Below are the code and all the weights of a small trained network. Each question names an input and a class and asks about switching units off, where a switched-off unit gives its printed mean instead of its output.

import numpy as np


def w(rows, s, z=0):
    codes = np.array(rows[::2]) - 128.0
    scale = np.full(codes.shape[1], s)
    scale[-1] = z or s
    return codes * scale


def f(y):
    return np.maximum(y, 0)


def log_softmax(a):
    a = a - a.max(-1, keepdims=True)
    return a - np.log(np.exp(a).sum(-1, keepdims=True))


def net(x, mask):
    res = np.array(x, float).reshape(1, 6) / 4 @ E
    y = f(res @ A[0][:, :-1].T + A[0][:, -1])
    res = res + np.where(mask, y, B[0][:, -1]) @ B[0][:, :-1]
    return log_softmax(res[-1] @ U[:, :-1].T + U[:, -1])


A, B = {}, {}
E = w([
[254,66,156,187,83,129,127,94,48,112],'x0',
[157,235,218,174,113,173,72,85,164,185],'x1',
[135,26,116,118,100,137,83,184,118,176],'x2',
[99,148,182,111,146,83,112,202,84,68],'x3',
[81,80,70,165,158,186,84,56,181,135],'x4',
[177,153,92,163,233,239,209,109,70,148],'x5',
],0.0082)
A[0] = w([
[84,142,153,107,74,69,124,166,132,132,109],'N0',
[22,114,84,54,86,103,102,98,241,149,253],'N1',
[137,54,54,179,185,198,196,58,85,120,185],'N2',
[154,104,146,108,102,45,130,136,110,82,136],'N3',
[95,110,73,120,193,167,125,146,103,153,121],'N4',
[238,85,127,148,58,105,182,78,2,144,164],'N5',
[170,149,119,210,89,157,56,12,240,161,230],'N6',
[130,243,125,129,223,148,205,101,169,110,175],'N7',
],0.0087,0.0036)
B[0] = w([
[132,116,91,88,138,64,121,117,111,91,190],'N0',
[104,123,196,119,62,138,245,199,142,146,250],'N1',
[121,94,149,83,198,89,38,47,100,102,252],'N2',
[158,165,124,94,156,98,147,139,118,101,190],'N3',
[62,110,123,107,156,126,91,111,151,122,183],'N4',
[134,193,183,172,153,157,151,172,57,68,248],'N5',
[81,91,200,124,60,146,98,45,72,157,241],'N6',
[72,136,223,148,78,137,152,74,107,208,236],'N7',
],0.011,0.012)
U = w([
[98,143,237,172,18,170,184,120,115,230,206],'0',
[107,160,53,96,172,106,147,155,176,166,52],'1',
[185,120,58,181,109,148,112,128,203,154,25],'2',
[208,97,51,214,115,149,107,115,177,169,3],'3',
[181,122,144,102,154,34,33,91,81,90,186],'4',
[112,109,119,113,68,49,204,223,255,116,131],'5',
[226,144,131,157,198,145,157,190,95,81,69],'6',
[67,46,114,72,176,129,68,74,188,198,132],'7',
],0.0074,0.003)

Each question gives the input, the list of numbers given to net, and the class t.
The units are the neurons (one row each of A and B). Each row of codes is followed by its name. A weight is (code - 128) times the scale printed after its matrix; where a second scale follows, it is the last column's (A, B and U).
mask holds one flag per neuron, in row order. A switched-off neuron (its flag False) gives its mean, the last column of its row in B, instead of its output. The means were averaged over made-up inputs and are rounded, as every weight is.
A unit's drop is (log p(t) with every unit on - log p(t) with that unit switched off) / (log p(t) with every unit on - log p(t) with every unit switched off).
The circuit of an input: a set's keep is (log p(t) with only the set's units on - log p(t) with every unit switched off) / (log p(t) with every unit on - log p(t) with every unit switched off). Starting from all 8 units, units are removed one at a time, each time the one whose removal leaves the highest keep (on an exact tie, the one counted first), for as long as the keep stays at least 0.8.
circuit, biggest first: the units of the circuit, biggest drop first
unit that matters most: the unit with the biggest drop
k most important neurons: the k neurons with the biggest drops, biggest first
drop when u is switched off: that unit's drop, to one decimal
input [1,-4,-5,-1,-5,2], class 6: 2 most important neurons : N6; N1
input [0,-7,-5,-8,-6,0], class 6: circuit, biggest first : N6; N5
input [-8,-4,-6,-3,7,-8], class 0: unit that matters most : N1
input [6,-2,8,-5,-5,-8], class 6: 2 most important neurons : N5; N2
input [1,-7,-6,3,2,4], class 4: 2 most important neurons : N2; N1
input [4,-1,2,2,1,2], class 6: circuit, biggest first : N6; N7
input [4,-6,7,0,7,4], class 4: 2 most important neurons : N2; N5
input [8,-4,0,1,0,6], class 6: 3 most important neurons : N5; N6; N7
input [4,-6,-6,8,-3,-4], class 6: 2 most important neurons : N2; N6
input [4,2,-3,-8,7,4], class 4: 2 most important neurons : N2; N1
input [-6,-3,1,1,5,4], class 7: 4 most important neurons : N2; N4; N5; N6
input [7,-3,-7,1,1,0], class 6: circuit, biggest first : N5; N6
input [2,-6,-8,5,2,3], class 4: 2 most important neurons : N1; N2
input [8,-4,5,6,-4,3], class 6: circuit, biggest first : N5
input [0,-2,6,6,-8,1], class 6: 2 most important neurons : N2; N6
input [2,1,6,-8,8,5], class 7: drop when N2 is switched off : 0.2
input [-8,-3,8,5,7,-1], class 5: drop when N1 is switched off : 0.3
input [8,-5,3,6,-5,8], class 6: drop when N6 is switched off : 0.1
